Here is a tiny trained network, its code and every weight. The questions are about switching its units off for an input and a target symbol, where a switched-off unit gives its printed mean instead of its output.

import numpy as np


def w(rows, s, z=0):
    codes = np.array(rows[::2]) - 128.0
    scale = np.full(codes.shape[1], s)
    scale[-1] = z or s
    return codes * scale


def norm(h):
    return h / np.sqrt((h * h).mean(-1, keepdims=True) + 1e-5)


def f(y):
    return np.maximum(y, 0)


def softmax(a):
    e = np.exp(a - a.max(-1, keepdims=True))
    return e / e.sum(-1, keepdims=True)


def log_softmax(a):
    a = a - a.max(-1, keepdims=True)
    return a - np.log(np.exp(a).sum(-1, keepdims=True))


def net(x, mask):
    ids = ['αβγδλξπφψ'.index(c) for c in x.split()]
    T = len(ids)
    res = E[ids] + P[:T]
    u = 0
    for l in range(3):
        q, k, v = (norm(res) @ M[l].T for M in (Q, K, V))
        z = softmax(np.where(np.tri(T) > 0, q @ k.T / 2**0.5, -1e9)) @ v
        res = res + np.where(mask[u], z, O[l][:, -1]) @ O[l][:, :-1]
        u += 1
        y = f(norm(res) @ A[l][:, :-1].T + A[l][:, -1])
        res = res + np.where(mask[u : u + 4], y, B[l][:, -1]) @ B[l][:, :-1]
        u += 4
    return log_softmax(norm(res)[-1] @ U[:, :-1].T + U[:, -1])


Q, K, V, O, A, B = {}, {}, {}, {}, {}, {}
E = w([
[107,169,168],'α',
[188,173,162],'β',
[60,115,146],'γ',
[115,161,114],'δ',
[37,54,198],'λ',
[135,236,111],'ξ',
[134,95,175],'π',
[107,206,2],'φ',
[202,49,104],'ψ',
],0.0074)
P = w([
[203,211,118],'0',
[2,120,154],'1',
[201,211,122],'2',
[15,68,152],'3',
[197,212,122],'4',
[27,43,153],'5',
[198,208,122],'6',
[49,28,163],'7',
[199,212,124],'8',
[53,13,159],'9',
],0.0033)
Q[0] = w([
[233,90,5],'0.h0',
[168,116,35],'0.h0',
],0.0018)
K[0] = w([
[143,156,3],'0.h0',
[147,76,25],'0.h0',
],0.0017)
V[0] = w([
[161,35,118],'0.h0',
[253,35,132],'0.h0',
],0.00057)
O[0] = w([
[254,86,164,36],'0.h0',
[232,190,196,249],'0.h0',
],0.00058,2.1e-05)
A[0] = w([
[65,56,46,85],'0.n0',
[136,95,122,8],'0.n1',
[147,53,120,108],'0.n2',
[248,254,82,44],'0.n3',
],0.0044,0.0014)
B[0] = w([
[33,190,146,188],'0.n0',
[102,118,122,133],'0.n1',
[160,99,65,205],'0.n2',
[2,135,50,252],'0.n3',
],0.0036,0.0018)
Q[1] = w([
[118,2,120],'1.h0',
[155,121,120],'1.h0',
],0.007)
K[1] = w([
[254,40,27],'1.h0',
[105,105,119],'1.h0',
],0.007)
V[1] = w([
[66,226,247],'1.h0',
[183,97,122],'1.h0',
],0.0012)
O[1] = w([
[141,107,249,254],'1.h0',
[148,132,107,110],'1.h0',
],0.0018,0.00037)
A[1] = w([
[118,17,172,6],'1.n0',
[54,165,177,160],'1.n1',
[202,160,170,202],'1.n2',
[188,255,83,67],'1.n3',
],0.0057,0.0025)
B[1] = w([
[117,72,114,209],'1.n0',
[178,122,146,251],'1.n1',
[133,184,66,213],'1.n2',
[105,1,67,174],'1.n3',
],0.0079,0.0032)
Q[2] = w([
[155,113,23],'2.h0',
[127,75,2],'2.h0',
],0.0055)
K[2] = w([
[141,91,2],'2.h0',
[140,132,41],'2.h0',
],0.006)
V[2] = w([
[60,132,255],'2.h0',
[72,228,126],'2.h0',
],0.0019)
O[2] = w([
[126,2,79,4],'2.h0',
[155,82,172,52],'2.h0',
],0.0024,0.00043)
A[2] = w([
[193,199,93,25],'2.n0',
[36,100,148,163],'2.n1',
[49,175,3,67],'2.n2',
[60,138,199,251],'2.n3',
],0.0052,0.0016)
B[2] = w([
[63,249,128,217],'2.n0',
[150,154,80,251],'2.n1',
[127,92,255,238],'2.n2',
[200,131,80,251],'2.n3',
],0.0061,0.0023)
U = w([
[247,141,176,79],'α',
[112,202,133,255],'β',
[61,121,27,98],'γ',
[214,152,12,71],'δ',
[51,99,158,111],'λ',
[108,132,251,83],'ξ',
[175,76,169,162],'π',
[15,139,118,89],'φ',
[139,82,37,96],'ψ',
],0.014,0.0066)

Each question gives the input, a string of symbols that net reads in full, and the target symbol t.
The units are the heads (2 rows each of Q, K, V and O) and the neurons (one row each of A and B). Each row of codes is followed by its name. A weight is (code - 128) times the scale printed after its matrix; where a second scale follows, it is the last column's (O, A, B and U).
mask holds one flag per unit, layer by layer, with each layer's heads first. A switched-off unit (its flag False) gives its mean, the last column of its rows in O or B, instead of its output. The means were averaged over made-up inputs and are rounded, as every weight is.
A unit's drop is (log p(t) with every unit on - log p(t) with that unit switched off) / (log p(t) with every unit on - log p(t) with every unit switched off).
The circuit of an input: a set's keep is (log p(t) with only the set's units on - log p(t) with every unit switched off) / (log p(t) with every unit on - log p(t) with every unit switched off). Starting from the 12 units with the biggest drops (on a tie, the unit counted first), units are removed one at a time, each time the one whose removal leaves the highest keep (on an exact tie, the one counted first), for as long as the keep stays at least 0.8.
circuit, biggest first: the units of the circuit, biggest drop first
k most important neurons: the k neurons with the biggest drops, biggest first
k most important neurons of layer l: the k neurons of layer l with the biggest drops, biggest first
drop of u: that unit's drop, to one decimal
input π β α, target ξ: 3 most important neurons => 1.n3; 2.n2; 0.n3
input π λ φ, target γ: most important neuron => 1.n3
input γ ψ π γ π π α, target ξ: 2 most important neurons => 2.n2; 1.n3
input π λ ψ α π β γ, target α: circuit, biggest first => 1.n1; 0.n3
input α π π π β π λ β ψ α, target π: 2 most important neurons of layer 1 => 1.n2; 1.n1
input ψ γ π π β ψ π λ π φ, target φ: circuit, biggest first => 2.n2; 0.n0
input ψ β β γ, target γ: 2 most important neurons of layer 2 => 2.n3; 2.n2
input φ ψ π φ ψ ψ ψ ψ ψ ξ, target ξ: 2 most important neurons => 2.n2; 1.n3
input π β γ δ, target δ: 2 most important neurons => 1.n2; 2.n3
input π ψ π λ λ π π β, target β: 2 most important neurons => 1.n2; 2.n0
input β λ ψ γ, target γ: 3 most important neurons of layer 1 => 1.n1; 1.n3; 1.n0
input γ π φ α, target α: 2 most important neurons => 2.n3; 1.n1
input β ψ λ δ γ π π π π, target β: 2 most important neurons => 1.n2; 2.n0
input π π λ π λ, target π: most important neuron => 2.n3
input π ψ π π δ, target λ: drop of 0.n3 => 0.4
input β φ γ λ π π β α, target α: drop of 2.n3 => 0.2
input ψ π λ ψ ξ β ξ, target φ: drop of 1.n0 => 0.1
input π β β π δ π φ, target γ: drop of 1.n3 => 1.2
